Below is a small trained network, with its code and all its weights. Each question gives an input and a class and asks what happens when units are switched off, that is, made to give their printed mean instead of their output.

import numpy as np


def w(rows, s, z=0):
    codes = np.array(rows[::2]) - 128.0
    scale = np.full(codes.shape[1], s)
    scale[-1] = z or s
    return codes * scale


def f(y):
    return np.maximum(y, 0)


def log_softmax(a):
    a = a - a.max(-1, keepdims=True)
    return a - np.log(np.exp(a).sum(-1, keepdims=True))


def net(x, mask):
    res = np.array(x, float).reshape(1, 5) / 4 @ E
    y = f(res @ A[0][:, :-1].T + A[0][:, -1])
    res = res + np.where(mask, y, B[0][:, -1]) @ B[0][:, :-1]
    return log_softmax(res[-1] @ U[:, :-1].T + U[:, -1])


A, B = {}, {}
E = w([
[129,129,126],'x0',
[126,125,129],'x1',
[254,101,57],'x2',
[193,254,146],'x3',
[204,71,224],'x4',
],0.0091)
A[0] = w([
[97,144,79,113],'N1',
[132,112,148,193],'N2',
[170,174,126,176],'N3',
[105,51,101,189],'N4',
[110,151,155,35],'N5',
[138,176,166,40],'N6',
[138,118,147,4],'N7',
[115,170,75,41],'N8',
[94,149,208,127],'N9',
[156,129,203,72],'N10',
[138,140,133,66],'N11',
[109,138,83,3],'N12',
[155,149,135,170],'N13',
[101,122,140,103],'N14',
[73,131,163,103],'N15',
[134,102,183,127],'N16',
[87,194,218,141],'N17',
[150,105,169,101],'N18',
[154,120,192,63],'N19',
[74,182,154,138],'N20',
[188,121,77,202],'N21',
[134,123,160,98],'N22',
[154,202,173,181],'N23',
[169,72,197,28],'N24',
[87,110,195,140],'N25',
[181,129,101,69],'N26',
[141,1,77,36],'N27',
[144,112,175,34],'N28',
[80,159,141,119],'N29',
[163,121,168,41],'N30',
[93,155,97,67],'N31',
],0.017,0.0033)
B[0] = w([
[196,211,104,170],'N1',
[65,117,60,166],'N2',
[77,90,208,191],'N3',
[103,145,254,221],'N4',
[175,130,111,150],'N5',
[81,124,170,171],'N6',
[108,215,43,137],'N7',
[124,191,157,166],'N8',
[228,112,145,203],'N9',
[144,202,64,195],'N10',
[113,117,137,136],'N11',
[125,222,86,150],'N12',
[106,114,177,167],'N13',
[211,205,169,153],'N14',
[179,139,108,185],'N15',
[100,131,78,187],'N16',
[195,93,141,227],'N17',
[80,189,113,179],'N18',
[99,187,98,186],'N19',
[169,87,132,197],'N20',
[190,78,184,209],'N21',
[107,162,123,154],'N22',
[8,79,200,217],'N23',
[139,208,100,217],'N24',
[171,114,158,201],'N25',
[187,117,141,176],'N26',
[128,172,200,247],'N27',
[116,198,60,167],'N28',
[189,149,182,178],'N29',
[115,225,138,171],'N30',
[107,193,123,163],'N31',
],0.0056,0.012)
U = w([
[108,230,80,54],'0',
[242,73,147,48],'1',
[109,105,143,254],'2',
[7,94,225,78],'3',
[120,109,131,224],'4',
[71,49,78,114],'5',
[30,6,1,49],'6',
],0.01,0.0086)

Each question gives the input, the list of numbers given to net, and the class t.
The units are the neurons (one row each of A and B). Each row of codes is followed by its name. A weight is (code - 128) times the scale printed after its matrix; where a second scale follows, it is the last column's (A, B and U).
mask holds one flag per neuron, in row order. A switched-off neuron (its flag False) gives its mean, the last column of its row in B, instead of its output. The means were averaged over made-up inputs and are rounded, as every weight is.
A unit's drop is (log p(t) with every unit on - log p(t) with that unit switched off) / (log p(t) with every unit on - log p(t) with every unit switched off).
The circuit of an input: a set's keep is (log p(t) with only the set's units on - log p(t) with every unit switched off) / (log p(t) with every unit on - log p(t) with every unit switched off). Starting from the 12 units with the biggest drops (on a tie, the unit counted first), units are removed one at a time, each time the one whose removal leaves the highest keep (on an exact tie, the one counted first), for as long as the keep stays at least 0.8.
units of the circuit, in order: the units of the circuit, biggest drop first
top k neurons: the k neurons with the biggest drops, biggest first
drop of u: that unit's drop, to one decimal
input [5,-4,7,-2,-6], class 1: units of the circuit, in order : [N21]
input [-7,-6,-7,8,-4], class 3: top 2 neurons : [N23, N6]
input [-7,7,5,-8,-1], class 3: units of the circuit, in order : [N4, N27]
input [-6,4,7,7,-5], class 1: top 2 neurons : [N21, N26]
input [2,-4,2,7,0], class 3: units of the circuit, in order : [N23, N3]
input [5,8,6,-8,-2], class 3: units of the circuit, in order : [N4, N27]
input [-2,3,-1,8,-6], class 3: units of the circuit, in order : [N23, N3]
input [-7,-4,-8,7,-1], class 1: units of the circuit, in order : [N17, N9]
input [1,1,2,8,8], class 0: units of the circuit, in order : [N10, N30]
input [1,2,3,-3,5], class 0: top 2 neurons : [N24, N23]
input [-5,-5,2,8,4], class 3: top 2 neurons : [N23, N3]
input [-8,3,8,7,-5], class 1: drop of N17 : -0.2
input [-2,1,3,-7,3], class 3: drop of N4 : 0.4
input [0,3,-6,-6,-6], class 0: drop of N14 : 0.2
input [-3,3,1,-8,-2], class 3: units of the circuit, in order : [N4]
